Below are the code and all the weights of a small trained network. Each question names an input and a target symbol and asks about switching units off, where a switched-off unit gives its printed mean instead of its output.

import numpy as np


def w(rows, s, z=0):
    codes = np.array(rows[::2]) - 128.0
    scale = np.full(codes.shape[1], s)
    scale[-1] = z or s
    return codes * scale


def norm(h):
    return h / np.sqrt((h * h).mean(-1, keepdims=True) + 1e-5)


def softmax(a):
    e = np.exp(a - a.max(-1, keepdims=True))
    return e / e.sum(-1, keepdims=True)


def log_softmax(a):
    a = a - a.max(-1, keepdims=True)
    return a - np.log(np.exp(a).sum(-1, keepdims=True))


def net(x, mask):
    ids = ['ΔΘΞΠΣΦΨαβεηλμω'.index(c) for c in x.split()]
    T = len(ids)
    res = E[ids] + P[:T]
    u = 0
    for l in range(3):
        r = norm(res)
        for j in range(3):
            rows = slice(4 * j, 4 * j + 4)
            q, k, v = (r @ M[l][rows].T for M in (Q, K, V))
            z = softmax(np.where(np.tri(T) > 0, q @ k.T / 4**0.5, -1e9)) @ v
            o = O[l][rows]
            res = res + np.where(mask[u + j], z, o[:, -1]) @ o[:, :-1]
        u += 3
    return log_softmax(norm(res)[-1] @ U[:, :-1].T + U[:, -1])


Q, K, V, O = {}, {}, {}, {}
E = w([
[126,83,164,166,172],'Δ',
[253,123,130,123,160],'Θ',
[239,118,131,129,157],'Ξ',
[248,111,123,124,166],'Π',
[240,109,137,141,186],'Σ',
[121,96,181,143,202],'Φ',
[121,51,133,180,144],'Ψ',
[121,116,98,166,183],'α',
[118,122,30,146,141],'β',
[124,45,76,92,79],'ε',
[114,68,203,72,138],'η',
[104,165,76,26,145],'λ',
[105,138,208,187,121],'μ',
[88,185,90,88,205],'ω',
],0.023)
P = w([
[251,81,136,136,187],'0',
[227,85,129,130,182],'1',
[205,84,122,122,173],'2',
[186,91,127,123,166],'3',
[170,91,130,122,161],'4',
[154,102,136,123,152],'5',
[138,106,143,122,146],'6',
[125,115,150,126,143],'7',
[110,113,149,123,135],'8',
[95,122,152,125,128],'9',
[78,124,151,123,126],'10',
[61,121,155,128,111],'11',
[44,126,160,116,114],'12',
[24,134,171,120,118],'13',
],0.012)
Q[0] = w([
[27,84,91,82,165],'0.h1',
[88,92,207,92,131],'0.h1',
[32,77,112,169,210],'0.h1',
[100,174,141,147,147],'0.h1',
[133,135,101,111,125],'0.h2',
[118,111,144,117,95],'0.h2',
[134,79,155,48,182],'0.h2',
[152,124,103,158,167],'0.h2',
[200,152,123,97,160],'0.h3',
[99,109,82,10,91],'0.h3',
[2,84,153,115,205],'0.h3',
[108,163,203,101,69],'0.h3',
],0.034)
K[0] = w([
[63,116,112,82,132],'0.h1',
[86,121,158,123,107],'0.h1',
[28,132,102,155,109],'0.h1',
[125,124,138,135,164],'0.h1',
[125,148,120,114,113],'0.h2',
[142,104,133,118,125],'0.h2',
[67,102,135,114,141],'0.h2',
[114,151,121,164,123],'0.h2',
[155,140,145,90,155],'0.h3',
[121,124,102,57,89],'0.h3',
[4,119,123,125,151],'0.h3',
[120,169,186,107,91],'0.h3',
],0.046)
V[0] = w([
[80,87,175,99,128],'0.h1',
[253,166,154,130,100],'0.h1',
[161,142,185,73,189],'0.h1',
[37,172,121,150,105],'0.h1',
[176,138,81,141,116],'0.h2',
[123,144,99,170,130],'0.h2',
[149,130,142,89,69],'0.h2',
[104,155,130,151,56],'0.h2',
[159,143,111,104,143],'0.h3',
[183,69,109,203,216],'0.h3',
[187,98,136,58,41],'0.h3',
[102,99,146,157,109],'0.h3',
],0.032)
O[0] = w([
[90,140,196,207,86,127],'0.h1',
[181,66,131,76,252,137],'0.h1',
[96,182,193,138,216,153],'0.h1',
[99,147,139,67,32,62],'0.h1',
[175,96,85,95,131,118],'0.h2',
[191,108,131,92,94,124],'0.h2',
[51,87,74,127,149,82],'0.h2',
[110,64,103,84,87,62],'0.h2',
[109,153,105,121,175,134],'0.h3',
[214,194,102,232,76,252],'0.h3',
[54,47,66,164,183,99],'0.h3',
[145,90,147,146,75,131],'0.h3',
],0.024,0.039)
Q[1] = w([
[136,29,204,140,125],'1.h1',
[79,236,34,4,157],'1.h1',
[123,207,123,157,136],'1.h1',
[124,78,163,179,112],'1.h1',
[139,132,150,120,136],'1.h2',
[197,35,139,81,160],'1.h2',
[149,56,137,107,135],'1.h2',
[98,123,146,172,111],'1.h2',
[127,135,121,173,175],'1.h3',
[135,136,202,231,92],'1.h3',
[161,21,247,128,124],'1.h3',
[171,27,184,27,109],'1.h3',
],0.017)
K[1] = w([
[222,99,113,90,224],'1.h1',
[27,124,140,27,36],'1.h1',
[102,191,129,178,102],'1.h1',
[165,145,90,154,163],'1.h1',
[138,131,147,138,116],'1.h2',
[135,65,162,91,77],'1.h2',
[103,104,148,63,105],'1.h2',
[99,148,97,156,134],'1.h2',
[146,112,167,111,171],'1.h3',
[66,127,254,174,72],'1.h3',
[34,127,178,126,93],'1.h3',
[74,164,59,69,102],'1.h3',
],0.016)
V[1] = w([
[116,48,186,57,99],'1.h1',
[124,152,132,215,163],'1.h1',
[135,50,207,119,117],'1.h1',
[169,174,87,123,116],'1.h1',
[112,86,191,96,128],'1.h2',
[82,211,112,167,165],'1.h2',
[101,209,37,211,188],'1.h2',
[121,215,1,216,183],'1.h2',
[161,133,165,149,149],'1.h3',
[121,100,143,90,115],'1.h3',
[91,92,117,50,96],'1.h3',
[167,169,155,169,162],'1.h3',
],0.018)
O[1] = w([
[89,212,89,245,128,21],'1.h1',
[140,98,104,49,112,213],'1.h1',
[112,185,91,169,106,89],'1.h1',
[172,82,222,90,127,170],'1.h1',
[127,160,80,148,71,77],'1.h2',
[206,99,149,86,132,179],'1.h2',
[201,13,149,44,190,234],'1.h2',
[171,9,157,54,210,251],'1.h2',
[147,72,124,73,149,181],'1.h3',
[98,151,106,164,144,81],'1.h3',
[77,205,107,233,128,17],'1.h3',
[166,61,135,63,140,220],'1.h3',
],0.014,0.024)
Q[2] = w([
[115,2,135,173,194],'2.h1',
[87,206,84,138,136],'2.h1',
[61,27,117,192,196],'2.h1',
[123,189,73,149,173],'2.h1',
[100,183,86,193,164],'2.h2',
[140,196,38,125,183],'2.h2',
[114,104,184,94,139],'2.h2',
[153,88,162,78,123],'2.h2',
[180,111,90,148,101],'2.h3',
[83,124,66,153,132],'2.h3',
[70,196,145,135,176],'2.h3',
[100,176,64,185,130],'2.h3',
],0.026)
K[2] = w([
[50,106,189,88,28],'2.h1',
[177,92,133,116,195],'2.h1',
[106,75,233,36,74],'2.h1',
[117,96,103,158,153],'2.h1',
[166,171,61,181,172],'2.h2',
[221,129,67,174,250],'2.h2',
[113,143,184,62,103],'2.h2',
[118,91,186,61,113],'2.h2',
[104,83,168,95,99],'2.h3',
[188,129,127,139,206],'2.h3',
[183,139,80,172,168],'2.h3',
[186,93,104,131,189],'2.h3',
],0.026)
V[2] = w([
[124,127,67,165,114],'2.h1',
[79,112,129,95,120],'2.h1',
[86,146,137,123,156],'2.h1',
[115,144,132,33,127],'2.h1',
[188,215,134,114,85],'2.h2',
[95,131,186,128,101],'2.h2',
[124,146,105,239,58],'2.h2',
[173,79,202,131,157],'2.h2',
[129,74,142,253,106],'2.h3',
[145,192,8,174,95],'2.h3',
[87,185,133,185,207],'2.h3',
[156,210,171,144,112],'2.h3',
],0.041)
O[2] = w([
[135,95,93,129,203,77],'2.h1',
[148,87,190,105,142,76],'2.h1',
[159,138,162,122,165,95],'2.h1',
[119,127,151,66,92,124],'2.h1',
[87,148,17,97,193,132],'2.h2',
[191,169,115,176,142,115],'2.h2',
[153,74,135,152,255,24],'2.h2',
[47,150,117,181,67,255],'2.h2',
[165,87,188,240,94,117],'2.h3',
[250,155,144,89,40,27],'2.h3',
[123,197,248,134,110,55],'2.h3',
[166,208,93,172,181,157],'2.h3',
],0.032,0.041)
U = w([
[146,152,131,158,138,114],'Δ',
[134,107,132,122,171,131],'Θ',
[137,100,131,124,171,141],'Ξ',
[136,100,130,125,171,142],'Π',
[159,117,143,124,183,220],'Σ',
[132,191,143,163,163,136],'Φ',
[154,84,96,204,129,156],'Ψ',
[229,188,147,109,133,178],'α',
[170,85,77,67,99,152],'β',
[126,2,134,131,100,83],'ε',
[86,116,196,192,145,135],'η',
[116,133,181,41,118,177],'λ',
[13,108,65,177,131,2],'μ',
[84,219,102,75,160,81],'ω',
],0.014,0.0085)

Each question gives the input, a string of symbols that net reads in full, and the target symbol t.
The units are the heads (4 rows each of Q, K, V and O). Each row of codes is followed by its name. A weight is (code - 128) times the scale printed after its matrix; where a second scale follows, it is the last column's (O and U).
mask holds one flag per head, layer by layer. A switched-off head (its flag False) gives its mean, the last column of its rows in O, instead of its output. The means were averaged over made-up inputs and are rounded, as every weight is.
A unit's drop is (log p(t) with every unit on - log p(t) with that unit switched off) / (log p(t) with every unit on - log p(t) with every unit switched off).
The circuit of an input: a set's keep is (log p(t) with only the set's units on - log p(t) with every unit switched off) / (log p(t) with every unit on - log p(t) with every unit switched off). Starting from all 9 units, units are removed one at a time, each time the one whose removal leaves the highest keep (on an exact tie, the one counted first), for as long as the keep stays at least 0.8.
circuit, biggest first: the units of the circuit, biggest drop first
most important unit: the unit with the biggest drop
heads that matter: for each layer, one digit per head in row order, 1 if its drop is at least 0.15 and else 0, layers parted by /
input η μ Ξ μ η Π, target η: most important unit	2.h3
input Π η Ψ Ψ η Ψ η, target η: heads that matter	100 / 000 / 000
input μ μ Σ Δ β Φ λ α, target λ: circuit, biggest first	(0.h3; 2.h3)
input ω Δ μ Φ Σ β Ψ ω Σ α, target ω: circuit, biggest first	(2.h3; 0.h3; 0.h1)
input Ξ η β Π ε η Ψ Θ, target η: heads that matter	111 / 000 / 011
input α ω β Φ, target ω: circuit, biggest first	(0.h3; 2.h3; 0.h1)
input η Π λ Σ μ Ψ Ψ ε μ Ψ Σ η Σ, target η: heads that matter	111 / 000 / 001
input β β Σ Σ μ β Π ε Φ Φ, target ε: circuit, biggest first	(2.h3; 0.h3; 0.h1)
input Ξ Σ Σ Σ β Δ Ψ Θ Φ Δ ω Ξ, target ω: circuit, biggest first	(2.h3; 0.h3; 2.h1)
input Δ Ψ Ψ Ψ Ψ η Ψ, target η: circuit, biggest first	(0.h3; 2.h3; 0.h1)
input Σ β Δ Δ, target β: heads that matter	100 / 000 / 011
input λ Π Ψ Ξ Σ η ε β Σ Φ Σ η, target η: circuit, biggest first	(0.h1; 2.h2; 0.h3)
input Π Δ Φ β Σ Σ Ξ η β, target η: heads that matter	111 / 000 / 011
input Σ Σ Ψ β λ μ ε ε β, target ε: heads that matter	011 / 000 / 001
input Σ Ξ Σ Φ Ψ Ξ Φ η Θ Ψ Θ η Ψ, target η: heads that matter	101 / 000 / 001
input η β Φ Ψ Ψ μ β Ψ β ε, target ε: circuit, biggest first	(0.h1; 0.h3; 2.h2)
input η Ψ α Ξ ε Ψ η Θ Ξ λ λ ε, target λ: circuit, biggest first	(0.h3; 2.h1)
input Ψ Π ε Π, target ε: heads that matter	001 / 000 / 011
input Ψ Ψ Δ Σ β Θ, target β: most important unit	2.h3
input η Ξ Π Δ ω α, target ω: circuit, biggest first	(2.h3; 0.h1)
input Ψ Ψ Ψ λ, target λ: circuit, biggest first	(0.h3; 2.h2)
input η ω Π Σ Π ε Σ Π Φ ε Φ Ξ β Φ, target β: heads that matter	100 / 000 / 001
input Ψ Σ ω λ η ω β Ψ Σ ω β, target ω: circuit, biggest first	(0.h3; 2.h3)
input Ψ Δ Ψ Σ Δ η ε, target η: circuit, biggest first	(2.h3; 0.h1; 0.h2)
input η Σ Π ε ω β μ Ψ Ξ β β λ α, target λ: circuit, biggest first	(0.h3; 2.h3)
input Σ Σ Φ ε η ω λ, target ω: heads that matter	100 / 100 / 011
input Δ Φ Φ ε, target ε: most important unit	0.h3
input α α Δ, target α: heads that matter	001 / 000 / 001
